W =
[[129  76 111  78 218 178]
 [181 184  85 165  64 153]
 [165 202  84 223  80 174]
 [150 164 221 118 220 147]
 [149 143 140 165 132 148]
 [190 190 118 228  85 161]
 [146 127 113 150 155 106]
 [163 181 100 162  82 160]
 [ 67  77 151 171 159 211]
 [217 143  62 217 142 189]
 [172 135 123 128  54 142]
 [ 89 101 137 133 168 178]]
Give the last entry, reading row by row.
178
The 2nd smallest entry -> 62
Give the entry directly above the smallest entry.
142
Give the entry just right of 129.
76
The top-left entry: 129
Give the last entry of the smallest entry's row.
142
Give the top entry of the column that holds the largest entry.
78
The entry directly above 64 is 218
The entry in the top-right corner: 178
The 4th-last entry, reading row by row -> 137
The bottom-left entry: 89
Give the third entry, reading row by row.
111
Give the second-last entry, reading row by row.
168
Give the entry directly above 84.
85
The bottom entry of the column that holds the largest entry: 133
The entry directly below 132 -> 85
Give the minimum.
54
Give the entry directly above the largest entry.
165
The third smallest entry -> 64
Give the third entry on the main diagonal.
84
Give the entry directly below 148.
161
The largest entry in the first column is 217
Give the 3rd entry on the diagonal from the top-right corner.
223
Give the entry directly above 223.
165
The entry directly below 160 -> 211
Give the entry just right of 172.
135
Give the 3rd largest entry.
221

Questions about the matrix below.
1) Give the bottom-left entry.
2) Give the largest entry in the last row.
3) Give the entry in the bottom-right corner.
4) Give the entry just left of the largest entry.
5) Give the entry just right of 12.
6) Give the entry in the top-right corner.
[[ 4 57 12  3 -1  8 22 24]
 [ 4 56  4  2 -2  8 22 23]]
1) 4
2) 56
3) 23
4) 4
5) 3
6) 24

X =
-760,75,-35,-549,-475,-193,-624,567
-346,539,-712,-424,-710,-193,-559,127
-780,81,-27,-584,-564,-222,-613,516
-630,-108,-85,-675,-395,-18,-463,669
-612,596,-407,-373,-742,-251,-693,111
-180,624,-611,-396,-678,-206,-660,-53
-644,544,-532,-379,-844,-243,-659,171
-589,597,-521,-415,-823,-271,-687,138
-166,682,-627,-356,-693,-208,-572,-56
-639,578,-491,-338,-808,-245,-646,144
-233,654,-542,-391,-676,-188,-616,-102
-664,-146,-102,-671,-452,-15,-545,644
Rows and columns are numbered from 0.
The top-left entry -> -760
The entry directly below the largest entry: 578
Which number is the bottom-left entry? -664
The entry directly above the largest entry: 597
The entry in row 1 and column 0 is -346
Which number is the entry in row 2 and column 0? -780
Which number is the entry just left of -549? -35
Which number is the entry in the bottom-right corner? 644
Which number is the entry in row 2 and column 1? 81
Which number is the entry in row 0 and column 1? 75
Which number is the entry directly below -53? 171
The entry just left of the largest entry: -166
Which number is the entry just left of the smallest entry? -379
The entry in the top-right corner: 567
Which number is the entry just right of -611? -396
The entry just left of -572: -208
Which number is the maximum? 682
Which number is the entry just right of the largest entry? -627
Which number is the entry directly below 138? -56
The bottom entry of the column that holds the largest entry is -146
Which number is the top entry of the column that holds the smallest entry? -475
Which number is the entry directly below -222? -18
The minimum is -844
Which number is the entry directly above -660? -693
Which number is the entry directly above -687? -659
The entry directly above -233 -> -639
The entry directly below -56 is 144
The entry just right of -616: -102
The entry just left of -391 -> -542

Read these off the matrix that follows. Rows and columns are numbered from 0.
1) Report the bottom-right entry.
2) Report the entry at row 1, column 2.
3) Report the entry at row 0, column 1.
4) Report the entry in the top-left corner.
5) Report the entry just right of the largest entry.
[[40 39 52 46 42 34 46]
 [44 41 32 34 40 42 41]]
1) 41
2) 32
3) 39
4) 40
5) 46

array([-47, -42, -38, -25, -53,  39,  42,  20, -17, -31, -11])
The second smallest entry -> -47
Find the 5th entry.
Answer: -53
The entry just left of -25 is -38
The entry just right of the centre entry -> 42
Find the median entry.
Answer: -25
Find the 1st entry from the right.
Answer: -11
Find the 3rd entry from the right.
Answer: -17

A =
[[-1.031 -0.375  0.403 -1.669  0.586]
 [ 1.317  0.148  1.787 -0.358  0.063]
 [-0.877 -0.536  0.237 -1.465  0.114]
 [-0.392 -1.254 -2.099 -1.226  0.227]
 [ 0.471  0.970  0.056 -1.650  0.093]]
Which number is the smallest entry in the last row?
A: -1.650
The first entry, reading row by row is -1.031
The entry just right of -0.375: 0.403
The fourth entry, reading row by row is -1.669
The second entry on the diagonal from the top-right corner -> -0.358
The first entry in the row that holds the largest entry is 1.317
The entry just right of the centre entry is -1.465
Which number is the 1st entry on the diagonal from the top-right corner?
A: 0.586
Which number is the entry directly below the centre entry?
A: -2.099
The last entry of the largest entry's row -> 0.063
The entry directly below the largest entry -> 0.237
Which number is the largest entry?
A: 1.787
Which number is the median entry?
A: 0.056
Which number is the last entry, reading row by row?
A: 0.093
The last entry in the row that holds the smallest entry is 0.227
The bottom-left entry -> 0.471
Which number is the entry just left of the centre entry?
A: -0.536
Which number is the entry just left of 0.227?
A: -1.226

B =
[ 0.022  0.007  0.123 -0.004  0.074  0.045 -0.080  0.081  0.059  0.108
  0.059 -0.129  0.125  0.121  0.110 -0.049]
The 1st entry from the right -> -0.049
The 2nd entry from the right is 0.110
Find the entry just left of 0.081.
-0.080
The third entry from the right -> 0.121
The first entry from the left: 0.022
The entry just left of the largest entry -> -0.129
The entry just left of -0.129: 0.059
Find the entry just right of 0.022.
0.007
The third entry from the left is 0.123

Read these off the array that follows. Counting starts at 0.
1) Give the entry just right of 29.4.
2) Give the entry at row 2, column 0.
3) Give the bottom-left entry.
4) Give the entry at row 0, column 2.
5) Give the entry just right of -56.2.
6) Give the entry directly below -241.0.
7) Give the entry in row 2 and column 2.
8) Give the entry in row 0 and column 0.
[[-107.2 -147.8   -1.2 -188.4   32.8 -173.0  -85.3  128.7 -154.8 -271.3]
 [ -61.1   -9.8 -201.7   75.1 -135.4 -303.2 -126.6  -75.2   35.4 -168.9]
 [ -58.4   66.3  -29.8 -136.2 -122.1 -274.8  -56.2   60.0 -215.0 -231.8]
 [  14.1  143.9 -107.6 -106.6 -123.0 -114.6   11.9 -241.1   57.0  -25.7]
 [-181.1  -89.9   46.7 -224.3 -241.0   28.4 -112.1   29.4   -7.7 -175.2]
 [-115.9  -25.2 -168.5   52.9 -202.3 -283.4   -1.6  -22.7   93.4  -32.9]
 [-177.0 -191.2   63.4   -2.6  -90.0  -81.8  133.2 -160.7  -52.6   52.3]
 [ -60.9   99.0    4.2  -50.4  -87.4  -53.8  120.4 -223.2 -125.3   54.8]
 [-106.5   82.8  -13.5 -198.9   10.7  -43.7   36.7  128.2 -182.9  -62.3]
 [ -91.6  112.4   -2.3 -246.6  -86.5  -28.6  -13.1  109.8 -158.7 -113.9]
 [-145.5 -270.9   91.7  -99.8  -40.4 -147.8  -49.4  -72.7 -167.0 -256.1]
 [-154.3  -31.2    4.3  -21.0   36.0 -177.2   16.9   76.9 -285.6 -123.3]
 [ -94.7 -103.5 -236.0   51.5    4.1  -88.9 -154.5  -46.1  140.0 -105.4]
 [ -18.3  187.2 -121.5  -39.4 -137.4 -204.0  -77.5  -62.2 -152.1 -137.4]]
1) -7.7
2) -58.4
3) -18.3
4) -1.2
5) 60.0
6) -202.3
7) -29.8
8) -107.2
